
[[ -87 -144  -77  214 -164  138  118  -82   47  -12  -49 -162 -153   68
   321  205   77  -91   42  -60   16   72]
 [-135 -113  120   54  -44   53   48 -120  -26  -64    2  -24  -99  -21
    26   58   19  -71  -31  -35   20  -72]
 [ 113   91  -42  -62  145 -189   50  146  127   31  -40 -367   29  -22
   216   33 -106  289 -182  316  -37 -172]
 [ 116    5  -32   33  -21  -64   -6   35  160   59 -117 -422 -125   31
   442  172 -110  262 -169  192  -11 -149]
 [ 218 -301   57   97 -127   16  -52  -30   24  122   19 -345 -178 -244
   491  201  139   92 -309 -100  169 -266]
 [-187   81 -204  163  -24   25  138   50   51  -17  -24  -20   56  176
    54   76   41 -156  205  -82  -30  281]
 [-291  195 -167  128  -42  -18  -95   66   98  -16 -145 -279  -62   61
   206  201  -40  127  -15  169   -7  164]
 [ -47  -96  -39   72  -16   37  221  -43  -38  -33  108  153  102  100
   -87  -46   78 -281  182 -196   -5  101]
 [  79   26   70 -116  131 -193  -70  103   30   45   40 -239   54 -184
    65  -15  -38  203 -250  175   58 -249]
 [-208    2  -53   20  -67   27  191  -17   25 -121   34 -176   25    4
    64   65  -29   52  -17  413  -96  -95]
 [   9  -26    2  -37   56 -128  -83   85  -47   69  110  -77  124 -217
   -21  -12   98  -21 -160  -82  135  -95]
 [ 193 -369    2  197 -174  179  352 -162   48    5   39  -72 -157  155
   385  115   94 -204  113 -186  -16  -53]
 [-178   72   27 -108   15  -38  152  -32  -13 -120   77    6  143   39
  -174  -75  -98  -17   35  289  -91 -111]
 [ -17  248   48 -212  116 -200 -192   65   14   66   30   75  256   13
  -218 -122 -169    1  -19 -136   57  -31]
 [ -76  -72   85   80   45   -5  -71  -55  -55   36   17  136  -13  -18
   -85    3   88 -217   39 -434  123  109]
 [-398   17  -81   62  -24   -2   68   52 -103 -125  122  -47  105 -199
  -168   34  153  -75  -57  275   18   14]
 [ 284  -40  222  -97   79 -102 -159 -100   64  143  -76   56  -39  115
    84  -44 -161  -48  -17 -544  108  -79]
 [ 387 -124   33    3   26  -39  216  -45  174   87  -57 -176  -68  253
   369   19 -151   44   49 -134  -56 -124]
 [ -57    0  -25   65 -135   91  101 -118   87  -22  -74  -28  -40  245
   167   87 -114 -100  157  -85  -51   74]
 [ 276  -88  149  -56  -44  -55 -137  -89   68  145  -45  -88  -51   23
   253   46 -107    6 -100 -370  121 -154]
 [ -15  -62  117  -42   -3  -91 -173    8    6   28  -14 -335 -101 -281
   217  124    5  238 -357  181  108 -296]
 [-142  296 -145 -116   61 -174  -39  159   99   -7  -28 -273  175    9
    41   26 -155  232  -89  413  -60  -54]
 [-147   66   59    4   13   23   76 -104   46  -75  -62   69  -10  223
   -64   -5 -139 -101  162  -83  -67   85]
 [ -75  -15   25   38   37   13   65  -72  -76   14   86  367  163  158
  -281 -120   49 -421  278 -558   62  239]
 [-363  -73  -40   15  -39   19  162   28 -149 -158  214   -9  152 -262
  -230  -18  183 -115  -77  369    7 -109]
 [ -12 -165  171  -52  101  -18  211 -100 -104  -70  163  268  112   17
  -302 -186   46 -281  106 -214    6  -70]
 [-111   57 -106   76   -5   13  144    2   41  -22    9   59   91  194
   -20    4  -18 -174  204 -112  -39  182]
 [  -6   32  186 -124  159 -159 -100    5   26  -16  -32 -175  -45 -117
   -11  -25 -115  197 -226  142   23 -243]
 [-155 -130   13   53   32   14  218  -18 -105  -92  166  125   98  -68
  -197  -72  147 -229   66  -14   10    6]
 [  64 -203  -76  144  -61   70  320  -27   37  -21   74  -76  -20   91
   195   51  101 -147   93  -16  -34    1]
 [-116   12  120 -138   13  -28   87  -84  -60  -86  112  162  163   16
  -259 -125  -79 -137   55   27  -20 -114]
 [-291 -137  -20   -4  -49   30  249    8 -164 -163  264   45  180 -250
  -248  -66  197 -165  -53  348   -6 -150]
 [-364  352   -2 -149   32  -91 -135  -11   -4  -79  -30  130  227  133
  -341  -74 -210  -53  124   70  -44  118]
 [  55  -89  -58   15  -35   -4  265    2   61  -38   59 -180   34   52
   184   29  -21   25   -1  244  -71 -138]
 [-160  -28  -21  147  -33   24  -38  -26   13    0  -53  -87  -96    1
   125  125   67  -56   -5 -140   64  105]
 [  45   34  -85   85  -90   -3  -65   -5  111   93  -97 -171  -42  114
   306  150  -54    6   14 -176   48   78]
 [ -51   96 -100   47   21 -117 -214  130   28  121  -16 -206   48 -142
   147  113   68   59 -154 -120  147   54]
 [-128  143   67 -119  -48  -20  -18 -100   31  -47  -16   79  118  157
  -115  -42 -199  -63   98  -10  -46  -20]
 [-164  -84   34   12  -76   39   94  -61  -47  -81   81  -54   23  -88
    -6   38   42  -60  -48  154    5 -120]
 [  55  143   29  -47  181 -183 -175   79   28  126  -19   82  123   58
  -117  -69  -52  -81   28 -432  110  132]
 [ -25  -27 -160  140  -31   46  269    4   59  -14   21   16   62  234
    98   27   26 -200  239 -115  -57  195]
 [ -61 -278  -71  165  -74   91  284  -23 -108  -29  207   90   68  -98
   -13    7  277 -329   81 -147   59   38]
 [ 122 -144   41  115   -7   -2  -45  -41   13  116  -12    3  -65   14
   167   70   83 -159   14 -488  139   71]
 [-233  197  135 -106  -44   -4 -183 -153   12  -45  -88  161   61  176
  -182  -17 -225 -101  115 -190    7   64]
 [-267  -85   -8  -15 -136   44   60  -28 -128  -91  187   -8  143 -250
  -127   23  142 -121  -97  220   57 -140]
 [-177  -63  -52   83  -35   24  106    5  -58  -41   94   27   75  -56
   -60   21  123 -165   42  -21   31   55]
 [ -14  198   26 -174  109 -192 -136   71   13   50   37   22  229   -2
  -165  -98 -126   11  -29  -78   47  -37]
 [ -41   -3  126   23   22   -1 -130 -115  -28   50  -27  221    3  105
  -115  -25  -22 -246  118 -566  111  141]
 [ 129  189  -29 -139  178 -185   96   77   97   47   15   64  231  247
  -121 -152 -198  -36  161 -115  -63   55]
 [-240  424   18 -231  157 -248 -322  117   28    9  -53  -51  234  -35
  -262  -67 -225  165 -100  112   33    1]
 [ 294  -16  -62  -60   48 -137  134   89  146   92   10 -300   52   67
   318   22 -104  166  -90  130  -28 -178]
 [  96 -121   30  119  -30   57   64 -108   25   66  -23  136  -44  192
    96   27   16 -274  179 -537   61  157]
 [ -54  -47  -16   -1    6   17  257  -50  -52  -52  148  274  207  161
  -237 -139   22 -342  263 -207  -40  108]
 [ -23  193  -46 -172   98 -172   47  102   52  -11   53  -93  243   38
   -98  -95 -150   94  -22  238  -50 -103]
 [-139  -13  183  -36    7   24  -44 -158  -49  -43   -1  222   13   91
  -204  -58  -68 -206  102 -313   40   30]
 [ 162 -104 -140  120   -8  -93   26  157  117  110  -23 -533 -112 -177
   537  211  104  263 -282  215   73 -155]
 [ 244   56   47  -34  167 -119  140    6  197   46 -138 -153  -61  327
   212  -27 -244  119   93  -72 -102  -18]
 [ 307  205    3 -147  110 -198  -82   45  198  160 -124  -97  114  295
   180  -43 -302  104   67 -259  -11    3]
 [-337  314   37 -130  134 -161 -181   62   34  -85  -81 -156   71  -39
  -167    1 -178  214 -118  334  -32  -43]
 [  13  147   15  -11  117  -91  -16   -6  106   34 -108   17   17  262
     2  -24 -171  -33  143 -241  -27  143]
 [-108  -41   53  -36  -34  -39  -32   -8  -38  -19   62 -129   35 -180
    28   43   33   38 -167  136   60 -174]
 [ 349 -346   22  128   -5   54  350  -74   34   74  105   55  -31  151
   221  -26  112 -267  145 -403   19  -20]
 [-161  110   31  -35  -55  -14 -120  -60    5    2  -32   37   69   56
   -54   29  -87  -81   35 -135   45   40]
 [-159 -241    0  158  -82   76   98  -31  -80  -50  100 -145  -93 -253
   130  131  241  -73 -152   83   85 -104]
 [ 120  267   29 -107   73 -138 -123   -6  224   79 -231 -203  -26  324
   225   49 -359  214   35  -55  -61    6]
 [-102   15  -16   81 -102   39  -78  -68   35   35  -58  -40  -36   75
   136  118  -22  -88   40 -200   62   89]
 [ 256  -53  -19  152  110  -68   65   33  198  119 -184 -287 -219  225
   458  136  -73  114    9 -247    1   75]
 [ 199 -124   29  117  -20  -37 -112   -4  109  144 -115 -316 -202  -30
   465  198   19  118 -175 -241  121  -65]
 [ 115  152  152 -178   82 -142 -144  -47  112   51 -108  -85   24  150
    56  -36 -289  142  -46  -90   -8 -134]
 [-137   12  118   -6  -53   12 -182 -107  -49   29   -6  130   15  -20
   -86   28  -16 -166    5 -357  121   41]
 [ 344 -130    1   87  -30  -21   61  -33  166  145 -109 -253 -149  163
   497  130  -68   57  -20 -264   37  -56]
 [  46  252   45 -159  160 -206 -204   61   46  102  -29  116  209  125
  -181 -118 -183  -52   60 -349   71   91]]

[-154  -98  224   30  195  -96  -84 -183 -435  -26 -181 -253   27  -51
   77   67  177  -41  239  119 -349   85   55 -144  356  152  -94  176
  139] | 4
[ -39   26   98   22  -57 -193  -99  -31 -205   21  114  -54 -150 -166
  -49  207    1  -43  267  173  -80   74  155 -150  -61   53  -64   37
  172] | 66
[ -37  -12 -152  172   68   41  115  -70   91 -112  -79  240  210 -170
   77   78 -149 -221 -375 -185  -90 -290 -267  -11  -79   13  166  127
 -126] | 58
[-135   36  -99   54   29   20  -89  -85  209 -292 -143  201  193  -54
   51  -77 -188   20 -225  -97 -166 -120 -123  -99  279   59   75   92
  -85] | 60
[  88  -25 -112  -83 -115 -111  305 -133 -330  -13  -29   89  124 -161
   58  -84 -152  -72  242  225 -198   27  132 -271  -69  -89 -129 -148
  248] | 33
[  -4   66   87   91   -1 -233  -37  -66 -350  -73  165  -13  -84 -348
  110  294  -32 -263   22  126 -168    0   73 -222    1  121  110  151
  183] | 6
[ -13   32 -201   -8 -226 -111   17   15  280  -29   16  332    9   15
 -164  -87 -229  189  115   63   51  -25   26  -77 -131  -94 -178 -204
   29] | 17
[  22  -64   -3  -29  100  175  243 -209 -376 -150 -211 -155  274 -193
  168   -8 -115 -215   83   67 -298 -126   35 -202    0  -42  113  112
  139] | 27
[-201  -58  128  277   98 -130 -274  -36   85   85  -90   34 -114   35
 -136  233  156   62  -23 -129  -80 -107 -183  132   75  146  -70  157
 -118] | 34
[-248  -39  100   91  112  121 -403   66  446  -40 -106  -39  -69  130
 -208  144   33  150   15 -182  115 -115 -119  186  -51   70   16  210
 -236] | 47
[-166 -171   90  133  189  -69  -28  -63  -78  215 -159  -19    7   91
  -98   74  219   -6   63  -72  -90  -76 -200  116    4   65 -163  118
 -104] | 45
[-112  -33  157  -81  125  182 -161  -42  -63 -110  -84 -294   18  -75
  -16  138  -16  -56  238   45  -57  -22  120  -65  -72   25   96  225
   34] | 39
[-267   65   65   -8   86   81 -463   51  478 -313  -56   29   -5   32
  -80   57 -113  126 -110 -132   33  -37  -43   13  243  124  117  239
 -186] | 14
[   7    2   17  -39  -82  -74   18  -33 -147   22   55  -38  -60 -135
  -63  118  -76  -33  295  161  -39   30  153 -139 -194  -38  -62  -17
  160] | 26
[-169  -28 -106 -136  188  -20   18  -20  148 -257  -64  195  252  -49
  129 -194 -113 -133 -309  -72 -109  -37 -171 -140  337   75   69  182
 -142] | 44
[-232 -149  100   24  151  108 -253   78  340  171 -116  -79  -74  223
 -272   80  150  154  169 -128  161  -72 -129  239 -194    4 -129  149
 -225] | 23
[ -43  -70   88  -78  129   15   95 -112 -349  -37  -69 -183   93 -150
   91   57   16 -180  181  127 -185   10   71 -172   10   19   20  146
  132] | 1
[ -75  -94   70 -200   -8  -56    9  -35 -150   94  -50 -139  -45   70
 -124  -84   37  138  520  240  -52  171  205 -124  -40  -55 -264  -55
  154] | 61
[ -26   42   63  -67  -42 -197  -72   10 -185  -30  182  -31 -122 -218
   -5  177  -52 -112  215  192  -34  100  170 -206  -76   47   -8   79
  171] | 5
[-131  -39  211    2  145 -135 -148  -80 -324  -21    5 -215  -74 -136
   48  178  129 -115  202  126 -188   91   81 -140  171  142  -12  215
  119] | 67
[-148  -44 -135 -153  215  -38  113  -41   60 -244  -57  219  302  -86
  185 -224 -113 -199 -357  -57 -136  -44 -201 -175  345   63   77  179
 -123] | 24
[ -34  -83 -108   72  -60   10   54   46  212  194  -15  165  -19   44
 -215   63  -42   48   95  -52  142 -149 -108  112 -415 -103 -123  -61
  -88] | 57
[-182  -32   46   30  127 -133 -203   67  163   14   81   87  -67  -33
  -76  132   62  -66  -95  -68   59  -23 -133   35   16   99    1  198
 -135] | 65
[ -79   49 -168  -45  -83 -198  -79  124  357  -46  205  369  -44  -74
 -107   12 -162  -21 -152  -16  170  -24  -87  -53 -117    1  -37   -2
 -103] | 18
[ -42  -25   62  -79  145  -18  110 -154 -403 -180  -67 -128  171 -237
  208   19  -47 -254   29  123 -293    9   52 -268  210   68   96  182
  149] | 15
[-178  -75  254  -51  169   -1 -247  -42 -172    7  -62 -316  -98  -14
  -56  160  153    2  330  100  -97   93  115  -44   78  101  -48  228
   55] | 42
[ -81  -38  102 -128   61  220  -96  -43  -26 -106 -113 -262   51  -32
  -55   56  -78    4  322   78  -36  -14  158  -79 -142  -43   44  134
   61] | 16
[ -69 -159   -1  271  175  171  122 -113  -35  162 -246   -8  153  -21
  -52  174   82 -155 -137 -228  -87 -348 -308  186 -289  -18   59  158
 -168] | 49
[ -45  -68   51 -139   22    7   46  -48 -178   31  -32 -136   12  -39
  -44    2  -15  -12  349  169  -67   70  149 -133 -102  -42 -106   23
  126] | 7
[ -77  137 -167   39 -131  136 -220   74  576 -329   29  264   74  -99
  -87   68 -368   48 -218 -148  131 -190  -48  -28 -139  -29  200   66
 -150] | 43
[-126 -103  -86  -39  168  126   48   13  215  -13 -105  105  183   32
  -33  -58  -43 -101 -167 -146   47 -168 -219   63 -113  -27   39  149
 -202] | 46
